In the rows, zero is written as 128.
Each row has a class, written after it, and each block has its own classes.
119	99	150	151	165	112	161	102	125	115	132	120	107	117	123	125	138	85	88	149	122	150	113	141	125	134	122	91	116	126	141	125	168 -> gakug
108	112	178	136	129	126	116	131	138	119	147	138	121	141	140	123	113	138	163	169	127	125	143	138	121	163	61	157	120	122	161	120	123 -> nuza
151	105	125	94	152	127	128	126	138	142	149	138	109	125	152	154	128	125	105	143	106	123	144	133	115	154	133	112	132	105	169	128	116 -> Lafa
121	150	153	128	107	146	132	105	151	165	76	134	140	129	118	178	138	100	118	135	137	131	122	126	171	80	142	125	165	136	94	115	116 -> gokon
102	97	156	165	163	83	143	59	133	95	96	124	118	121	149	132	147	30	113	85	102	148	139	143	129	148	115	94	172	153	161	124	149 -> luvon
142	94	89	135	134	151	153	101	176	145	114	144	137	122	168	161	120	125	107	124	113	104	133	91	105	147	125	118	122	122	154	148	142 -> gud
130	141	130	168	127	175	120	136	91	122	129	148	142	141	121	138	94	124	147	129	150	170	112	103	105	82	72	156	136	117	109	126	161 -> gakug
134	143	132	162	137	104	88	106	173	164	48	130	122	130	108	154	115	145	96	137	130	109	127	108	173	79	120	121	135	128	107	114	120 -> gite
144	101	123	125	115	122	123	130	161	139	125	134	114	130	162	148	109	96	118	134	120	121	143	121	114	151	112	117	126	124	152	123	133 -> Nodu
151	93	113	129	131	134	133	104	178	111	103	135	125	107	145	154	121	140	94	140	122	94	129	135	116	124	132	117	137	115	163	129	125 -> nuza
104	134	182	98	126	107	121	156	132	111	161	136	163	156	121	112	122	123	174	126	118	128	159	160	126	146	85	153	112	111	136	123	126 -> nuza
100	76	119	145	107	80	151	93	158	106	87	160	162	138	142	111	148	96	137	31	90	76	128	136	140	173	144	116	137	148	175	128	162 -> gite
118	132	171	201	123	139	95	124	123	40	109	211	112	95	130	56	163	130	184	118	145	122	91	166	182	186	99	126	129	122	174	98	120 -> gakug
149	99	94	119	113	125	134	123	145	147	116	142	101	126	143	153	120	95	106	137	114	114	130	124	114	156	133	118	133	117	157	144	140 -> gakug
90	111	167	130	153	118	135	93	135	112	158	117	168	143	129	148	104	103	165	154	127	157	150	128	131	162	67	142	113	144	129	105	130 -> gokon
141	107	120	106	123	132	119	124	151	98	134	152	106	108	138	125	126	122	120	139	130	120	135	148	114	157	122	129	131	113	171	140	134 -> gakug
114	97	154	158	192	127	152	105	115	108	155	140	113	128	130	124	133	96	91	127	110	168	91	132	115	154	117	68	119	112	116	129	162 -> luvon
123	129	129	155	129	172	113	119	99	137	125	138	137	139	131	151	99	115	133	118	141	164	101	104	105	99	82	122	142	127	106	136	164 -> luvon
102	100	132	169	185	113	159	108	110	95	161	137	122	121	118	123	135	130	82	132	116	151	92	133	112	151	108	81	106	122	119	121	164 -> gite
122	136	124	150	135	178	114	118	96	141	121	139	134	139	122	150	103	114	132	121	144	161	96	109	106	95	89	125	144	126	105	142	162 -> luvon
117	137	149	159	108	129	107	118	150	159	47	112	120	115	92	165	135	140	111	128	136	116	124	122	174	83	121	116	132	152	128	120	147 -> gud
145	122	139	137	194	69	134	103	137	97	107	150	146	119	115	134	188	20	94	85	101	123	151	176	186	127	141	64	121	126	154	96	174 -> gakug
115	161	129	130	149	133	118	94	146	172	48	112	136	128	76	167	115	154	104	157	144	120	123	120	165	75	145	126	135	122	87	155	123 -> gite
114	165	148	157	111	117	88	127	160	161	59	125	111	133	90	171	128	121	114	114	147	140	129	129	158	77	121	129	138	138	111	119	143 -> Nodu
90	112	189	98	126	106	136	129	159	120	174	140	155	157	138	139	103	142	160	148	123	160	140	138	133	155	84	150	118	123	152	114	129 -> niv
94	81	110	116	103	89	128	78	180	73	103	129	106	113	107	97	162	76	120	61	114	84	118	175	163	176	136	115	140	117	162	151	157 -> niv
98	101	151	108	145	113	139	104	168	128	154	124	160	151	164	111	109	123	155	141	131	149	137	132	113	153	87	162	110	128	143	129	125 -> gud
115	92	64	116	123	132	92	83	185	80	70	193	133	102	103	149	137	62	120	28	130	143	147	178	137	183	121	127	157	159	190	128	164 -> gakug
117	114	130	155	167	114	156	117	103	112	158	130	118	126	116	125	163	81	87	108	115	163	97	155	124	161	121	88	126	124	101	123	164 -> niv
161	97	107	142	121	134	127	120	169	134	126	160	110	123	155	154	123	107	103	143	118	102	134	107	112	151	105	136	129	103	160	136	141 -> gakug
116	98	191	118	128	115	120	102	161	97	165	136	154	129	160	119	124	129	158	157	131	117	141	143	120	167	70	167	119	126	155	104	119 -> gokon
123	138	122	170	141	173	122	109	92	126	129	138	144	138	126	165	102	119	135	121	143	164	101	90	105	86	83	137	138	121	87	116	155 -> gokon
115	164	119	159	151	131	103	111	141	173	61	124	116	129	92	184	136	149	109	142	140	154	115	139	165	105	130	84	127	147	99	110	140 -> nuza
126	104	141	168	183	127	151	120	103	121	159	128	101	128	105	128	136	108	79	136	110	147	88	126	96	125	121	85	113	110	115	129	168 -> mepa
117	85	180	122	156	114	119	107	153	95	146	157	163	143	137	107	106	135	165	128	124	137	124	156	122	163	98	158	120	115	165	116	123 -> mepa
113	110	149	155	199	134	155	107	117	106	160	132	122	118	123	123	136	99	88	139	113	164	101	138	108	157	117	62	110	121	121	134	157 -> luvon
134	143	127	156	120	177	113	126	94	120	111	139	137	130	124	141	98	134	144	125	147	143	106	105	100	76	88	124	141	118	99	122	170 -> nuza
149	86	117	112	142	122	118	137	152	117	128	142	110	111	154	134	124	87	111	143	118	110	155	146	120	170	100	116	136	126	155	118	129 -> Dafop
111	152	118	175	166	105	109	98	159	196	73	109	116	153	96	209	127	155	88	136	130	156	121	114	151	89	126	137	125	121	121	126	106 -> Lafa
96	91	195	137	137	90	117	118	147	113	128	149	136	134	146	112	117	100	156	125	121	145	147	135	113	195	76	165	102	139	179	131	129 -> gud
104	94	98	114	171	117	117	67	163	112	123	127	144	146	138	127	146	95	124	85	123	117	112	190	143	142	100	117	139	119	164	135	155 -> luvon
125	104	86	131	190	122	114	38	179	102	79	157	133	111	134	135	125	73	132	126	131	96	118	133	152	125	113	83	148	133	156	101	191 -> Dafop
143	105	102	97	116	120	124	132	125	150	136	130	112	123	165	133	135	59	110	121	118	130	133	144	108	148	115	108	136	142	145	125	145 -> gud
115	107	175	124	117	103	119	116	137	120	156	143	151	139	154	131	116	128	156	135	128	148	128	147	108	173	95	164	124	121	159	115	106 -> Lafa
101	110	124	163	183	98	159	134	118	115	155	130	107	130	109	122	148	96	88	119	103	148	101	146	106	165	124	71	112	118	97	118	164 -> Dafop
147	148	162	182	121	142	86	118	148	148	71	133	120	124	118	156	127	150	122	138	136	119	121	118	151	83	104	121	136	112	106	122	128 -> mepa
90	127	74	216	119	114	147	123	150	148	102	155	76	133	163	118	154	91	130	95	100	115	116	94	120	196	121	77	133	160	138	123	140 -> Dafop
103	101	154	161	199	107	151	86	111	115	140	131	109	120	111	126	153	102	77	148	121	145	102	143	124	153	99	94	117	127	116	123	177 -> gite
95	109	124	183	154	112	137	121	110	86	116	187	89	136	139	97	162	92	164	55	91	120	121	93	147	229	142	95	119	112	169	171	138 -> luvon
123	161	158	163	134	117	104	111	164	160	77	159	137	123	104	178	131	181	98	125	148	151	95	114	123	96	159	142	117	123	133	128	114 -> Lafa
118	108	115	51	139	139	130	88	176	138	149	163	182	157	128	137	138	99	159	88	111	126	123	157	158	137	122	116	189	151	115	82	183 -> luvon
114	149	128	171	131	169	115	129	91	141	119	154	136	141	117	142	99	142	133	134	148	156	100	91	113	92	75	141	132	122	89	133	155 -> gite
117	127	200	128	145	135	142	95	164	106	166	151	165	126	161	150	122	121	151	173	133	133	156	97	109	148	78	160	122	122	135	119	125 -> gokon
106	84	174	163	144	117	124	92	190	111	120	139	159	140	167	129	97	148	134	136	129	136	167	106	121	154	46	184	121	126	148	128	110 -> gite
158	89	90	142	125	39	98	132	154	81	150	130	137	125	98	179	143	106	82	63	84	101	129	132	114	140	115	92	130	117	118	70	180 -> nuza
121	97	121	165	183	119	154	130	107	89	169	135	114	126	100	131	147	96	78	100	109	172	103	139	127	159	108	99	122	114	106	119	158 -> niv
90	128	133	127	174	87	132	79	191	123	100	131	107	153	142	112	117	85	139	125	109	109	140	149	147	123	131	114	137	111	186	128	119 -> Nodu
95	122	191	123	130	132	137	117	143	128	169	138	168	148	147	125	117	119	151	133	130	171	134	156	114	142	76	149	124	119	131	112	117 -> Lafa
120	160	155	155	155	116	102	108	165	139	66	143	142	132	85	171	122	142	118	132	142	157	135	137	160	98	123	142	124	109	111	132	124 -> gakug
119	168	149	146	116	117	94	134	171	179	59	126	121	128	89	195	141	142	101	129	128	143	148	149	182	116	127	116	137	141	113	125	106 -> niv
124	126	143	186	161	110	103	52	161	116	77	154	107	122	146	168	87	109	114	121	117	158	103	114	73	157	109	90	145	91	106	128	153 -> Nodu
153	142	166	112	141	135	108	84	163	149	69	135	155	118	133	176	137	114	132	150	143	121	147	113	187	79	134	132	164	146	109	88	129 -> gokon
151	152	135	143	116	129	91	116	156	170	61	134	125	119	108	192	139	144	98	128	152	148	136	117	147	93	125	131	134	139	99	121	162 -> gakug
130	100	90	110	133	112	129	132	167	138	123	135	100	117	137	145	128	113	105	141	113	97	140	137	115	176	133	103	126	127	150	134	129 -> Dafop
121	94	193	109	134	105	106	113	161	104	155	135	169	133	158	126	127	95	147	124	136	146	167	147	123	162	62	180	117	144	147	99	123 -> gokon
156	87	127	87	140	140	119	111	165	119	135	149	138	112	142	154	116	90	105	138	117	116	138	130	132	143	117	99	144	127	153	123	148 -> luvon
105	99	149	152	173	120	147	115	117	111	153	126	104	128	126	102	136	96	95	121	111	158	94	140	114	159	120	77	118	120	118	136	153 -> luvon
142	106	127	132	134	144	130	108	144	138	121	150	111	110	149	165	142	96	102	135	117	114	138	119	109	175	119	124	132	128	147	137	129 -> gokon
129	135	138	164	136	167	110	108	101	126	119	144	138	134	119	141	93	135	142	133	149	154	91	104	90	84	93	140	138	118	109	133	161 -> mepa
123	148	140	150	143	128	114	87	174	166	44	127	130	125	116	197	128	178	113	149	135	102	119	136	140	97	136	108	147	111	109	130	145 -> Dafop
124	118	155	143	187	121	147	108	113	108	163	132	128	121	96	130	148	100	98	148	119	142	102	144	115	133	123	88	114	115	112	125	171 -> mepa
161	81	116	135	147	124	130	113	161	107	116	152	130	108	146	141	120	104	105	139	117	113	145	142	120	176	117	128	119	116	179	133	123 -> gakug
90	120	100	242	157	145	163	126	152	143	113	117	117	118	112	108	116	180	113	141	86	107	113	123	124	187	125	71	89	163	193	115	78 -> Lafa

Next block, with new classes.
138	148	119	102	134	119	152	134	112	116	156	133	158	135	131	128	120	156	99	138	138	160	146	155	129	124	128	97	128	115	137	144	126 -> sog
146	147	124	90	109	113	135	126	131	113	127	139	135	116	143	102	129	124	102	124	117	153	146	139	129	128	124	118	132	129	147	142	116 -> sufol
112	103	145	129	145	98	107	114	131	142	165	121	152	151	138	128	168	158	158	109	138	84	123	149	124	147	134	136	121	147	122	115	156 -> Lavuf
128	116	146	131	114	128	89	110	147	134	109	108	126	101	132	144	150	153	106	107	113	49	99	106	129	120	142	137	99	140	133	128	122 -> duka
147	139	128	129	130	106	128	108	117	124	161	140	126	136	131	97	145	135	128	137	144	127	152	144	144	155	118	117	137	136	123	138	133 -> zose
112	122	131	124	133	127	144	140	121	134	147	148	146	132	129	112	99	101	121	116	135	151	135	121	112	115	107	116	140	125	114	123	135 -> sog
138	123	134	165	103	140	92	93	130	142	116	117	92	107	137	103	120	91	112	111	127	87	98	67	131	131	122	125	121	154	111	108	98 -> sufol
125	121	124	135	123	138	119	129	121	123	125	126	117	117	139	116	102	98	114	120	124	151	109	107	112	115	121	111	128	138	119	113	123 -> sog
136	135	113	113	119	123	124	128	98	114	130	106	115	119	148	142	140	145	121	144	95	156	115	129	135	124	146	111	119	132	139	134	118 -> sufol
120	119	140	113	136	116	127	132	130	115	135	144	131	127	132	113	132	127	128	121	137	136	140	138	113	124	121	126	132	139	134	130	144 -> teko
139	130	138	139	137	115	97	109	128	112	152	129	110	138	139	110	138	125	126	132	156	143	116	140	116	141	118	107	134	151	123	115	138 -> zose
142	144	117	122	139	126	123	129	113	109	137	117	135	132	144	146	147	151	111	149	146	150	131	147	138	132	146	116	128	126	139	135	132 -> sog
112	125	128	147	136	135	145	133	117	131	135	136	105	137	128	108	106	109	131	126	136	165	136	121	113	133	111	127	146	138	113	121	143 -> minu
118	107	139	160	130	113	96	122	115	144	140	122	117	137	141	128	150	111	162	125	114	82	102	103	124	129	133	141	126	157	102	98	141 -> zotan
124	126	123	147	145	138	140	127	107	120	146	125	103	123	130	114	109	117	126	145	151	182	131	130	115	124	119	103	141	131	129	115	134 -> kovi
122	143	134	120	132	137	159	136	125	130	128	151	118	120	133	102	113	115	106	126	152	185	159	128	121	129	109	134	147	119	128	142	134 -> sufol
120	127	129	115	133	131	130	132	130	104	128	142	121	118	133	108	114	104	120	120	140	171	131	137	110	120	117	119	136	133	128	124	137 -> rapop
106	118	132	132	129	135	134	131	120	133	131	132	139	121	117	138	100	132	112	114	126	121	118	119	116	107	115	125	120	122	113	126	125 -> rapop
142	132	129	133	116	125	102	116	139	130	106	123	110	115	148	109	148	120	130	120	124	92	119	110	130	139	134	136	126	152	130	115	125 -> zotan
138	116	114	156	112	151	102	113	123	130	96	99	82	100	142	134	119	126	117	132	114	117	92	95	124	122	138	123	117	148	133	111	112 -> kovi
133	118	127	146	118	117	118	108	115	118	144	132	111	125	148	93	129	105	142	124	111	119	120	96	131	136	125	121	133	150	113	116	125 -> duka
142	126	125	126	120	108	133	116	126	131	143	136	122	121	136	105	138	131	129	129	130	115	143	127	141	139	128	127	134	139	131	129	125 -> kovi
133	143	146	134	132	138	107	114	142	123	126	112	124	123	117	148	135	167	83	123	158	93	119	139	123	129	132	122	114	129	141	129	128 -> minu
145	129	109	90	103	108	143	126	121	120	120	135	134	108	138	106	135	142	123	124	83	111	152	126	151	135	139	130	119	132	145	152	116 -> teko
151	163	109	89	132	103	160	145	98	105	151	146	147	139	133	126	134	152	115	157	111	172	160	162	145	129	140	104	131	112	142	147	128 -> zotan
107	104	117	130	127	138	127	152	119	130	105	121	108	129	161	127	135	94	153	123	98	161	110	115	111	121	131	155	138	144	117	117	145 -> sog
145	146	115	100	130	108	141	136	105	106	141	138	126	131	138	122	141	135	119	155	106	173	151	161	138	134	129	121	133	120	136	145	137 -> zose
164	133	131	157	116	119	79	93	138	102	133	107	115	121	148	118	167	136	133	133	153	106	111	129	136	155	149	119	132	155	141	116	120 -> loton
97	121	124	133	142	171	135	154	119	129	84	120	99	109	124	160	97	108	111	133	126	192	116	120	99	106	124	135	127	109	125	120	142 -> Lavuf
139	122	116	127	116	128	109	128	119	106	110	121	100	115	143	128	134	117	134	138	108	140	116	115	131	126	145	127	126	145	138	125	123 -> teko
124	140	145	110	145	129	136	135	128	118	137	118	169	123	113	175	137	200	81	128	151	133	136	170	120	116	137	115	113	96	150	153	134 -> loton
125	115	131	144	126	111	113	103	126	145	153	120	132	135	134	114	152	135	147	115	130	74	123	117	143	150	133	132	121	144	118	114	132 -> Lavuf
138	129	137	130	138	106	100	102	114	109	174	113	125	147	155	107	167	147	146	130	152	137	117	143	119	151	133	97	134	161	131	118	136 -> sufol
113	129	151	110	145	117	146	143	134	125	149	140	160	127	115	144	136	165	109	120	150	141	145	162	115	119	124	125	128	105	137	147	150 -> loton
148	144	122	140	144	112	111	109	103	109	162	112	122	142	144	114	152	158	137	149	151	137	121	144	130	148	141	88	128	150	134	115	133 -> zotan
151	145	123	132	116	137	95	111	141	119	94	104	99	103	148	120	154	137	106	131	131	103	110	118	131	138	146	128	116	149	148	117	119 -> zotan
94	130	154	127	156	147	154	149	131	155	127	151	144	131	98	151	103	148	89	121	159	149	148	148	102	111	96	146	129	99	116	145	153 -> zose
115	130	154	132	150	128	152	136	134	148	154	154	151	130	101	132	114	146	101	122	178	122	158	147	118	118	107	127	135	107	124	137	139 -> kovi
76	111	161	155	171	143	148	140	125	149	151	150	140	145	101	149	100	144	106	117	194	135	135	122	96	104	99	130	135	114	113	127	161 -> teko
133	138	136	126	116	128	142	135	132	121	132	152	147	113	110	128	92	114	91	122	132	149	140	125	122	107	115	116	134	103	128	136	117 -> loton
108	122	122	134	142	159	144	156	103	107	116	130	96	120	135	140	91	108	126	145	118	218	119	117	101	101	121	110	138	117	123	128	141 -> duka
118	121	125	122	119	129	145	133	119	152	124	131	124	118	126	126	114	143	117	120	98	118	133	121	131	125	114	140	121	120	116	143	129 -> zose
141	136	125	139	133	109	124	107	115	119	158	118	130	148	138	111	157	160	136	137	141	110	137	147	138	156	134	119	134	144	134	129	137 -> minu
115	132	118	135	160	140	151	146	88	115	157	126	132	148	136	144	120	137	125	149	148	202	134	146	119	123	131	107	139	115	121	133	146 -> sog
114	122	130	124	130	132	117	126	109	143	130	94	125	112	117	169	128	191	99	133	104	89	94	130	122	112	133	110	93	118	128	137	129 -> zose
131	134	136	139	143	137	121	130	127	117	124	134	119	128	121	142	138	138	113	140	163	136	140	133	130	129	136	136	130	127	136	136	135 -> teko
118	137	141	104	125	127	148	133	138	133	127	152	161	112	107	129	118	135	92	112	134	101	155	138	132	115	113	144	120	106	125	144	124 -> rapop
124	93	135	165	112	129	81	115	132	145	127	102	96	109	138	128	128	99	141	118	113	82	83	93	116	119	136	136	121	159	115	95	123 -> kovi
150	136	119	141	126	128	131	109	115	121	144	117	114	123	134	123	132	153	111	143	145	127	131	130	141	136	134	107	127	131	140	129	115 -> kovi
143	157	141	84	141	93	143	131	132	118	161	151	174	139	126	115	162	170	109	128	150	112	169	178	136	141	130	119	126	118	148	147	142 -> zotan
98	107	142	116	137	114	139	153	125	154	123	143	137	137	136	135	154	123	153	110	103	98	135	124	125	123	125	170	126	129	114	129	155 -> zotan
141	138	134	117	116	119	116	112	126	125	133	126	135	120	134	123	133	146	98	120	130	117	126	126	129	127	128	119	119	132	138	135	115 -> sufol
151	146	124	109	124	94	137	110	120	121	168	145	135	138	135	94	153	146	128	137	132	125	157	151	151	157	122	118	135	137	130	143	132 -> zose
120	110	150	160	140	110	82	93	121	140	159	108	136	150	141	130	164	161	144	110	158	76	96	126	116	144	129	122	118	166	120	109	137 -> sufol
159	137	106	143	110	130	113	108	122	108	128	126	108	122	159	88	121	95	126	136	133	155	125	107	134	143	130	108	145	153	126	115	113 -> sog
177	166	111	130	119	123	121	110	123	77	143	139	109	118	145	82	119	105	105	157	152	182	148	134	144	141	135	87	146	134	149	128	107 -> duka
92	102	140	153	128	147	113	119	104	158	126	89	115	116	127	167	117	164	109	107	107	85	72	88	111	103	127	122	95	132	115	118	121 -> sufol
121	124	139	128	148	101	145	118	113	126	169	145	140	146	132	111	151	155	138	129	152	126	160	143	137	146	126	130	135	140	123	138	148 -> teko
147	135	134	145	111	107	78	79	149	138	122	114	137	120	140	118	180	137	120	121	142	14	120	115	151	159	141	149	114	156	132	106	120 -> Lavuf
78	118	141	143	153	140	180	145	93	165	158	127	153	143	101	154	98	177	114	119	120	121	138	131	117	113	108	131	122	98	106	141	146 -> minu
170	143	132	132	117	102	77	88	142	92	151	118	113	135	143	93	163	121	130	132	154	101	121	139	135	162	138	102	133	168	143	110	122 -> minu
143	135	106	123	108	136	129	131	116	117	115	133	110	116	129	127	104	94	116	139	100	153	125	107	139	121	134	120	127	117	127	122	113 -> Lavuf
112	123	148	138	140	140	105	120	132	136	127	113	116	123	132	144	140	152	112	115	160	127	105	127	105	124	126	124	120	141	131	126	139 -> sufol
130	126	114	127	111	138	140	126	118	134	119	130	123	113	137	113	107	106	110	121	107	125	126	95	136	122	121	128	126	126	120	129	114 -> sog
97	102	143	150	111	142	123	135	133	174	103	140	114	105	106	139	74	103	101	99	99	85	101	78	113	94	98	149	114	119	94	122	123 -> zose
124	126	130	152	142	139	118	131	108	125	136	131	102	140	131	137	127	115	132	148	141	168	123	128	117	133	119	132	139	133	108	123	142 -> zose
114	123	146	137	161	114	147	131	107	131	184	142	147	142	115	121	119	146	128	135	166	155	147	159	111	122	112	99	139	122	121	123	147 -> kovi
129	116	111	106	107	114	141	129	103	142	130	109	140	108	123	152	114	174	107	127	64	92	110	119	138	104	139	109	97	118	136	138	108 -> kovi
100	115	128	116	144	119	142	146	99	133	142	120	131	132	138	136	117	158	137	118	101	148	109	138	104	110	125	101	117	131	125	122	146 -> zotan
110	98	132	127	111	133	107	129	143	141	104	128	104	108	139	110	114	81	139	96	100	121	106	99	109	122	122	143	123	145	117	107	136 -> Lavuf
131	126	138	134	133	115	100	102	115	124	161	106	129	135	141	128	152	165	124	122	145	110	105	132	123	137	135	101	116	150	133	123	128 -> sufol
141	124	130	140	108	125	92	110	125	130	116	114	108	117	145	129	153	114	127	126	114	96	109	101	139	134	140	144	121	149	125	121	115 -> sufol
159	129	107	135	96	136	88	115	134	106	89	107	93	106	169	120	141	99	122	132	104	118	96	97	135	130	148	130	127	155	136	112	108 -> sog
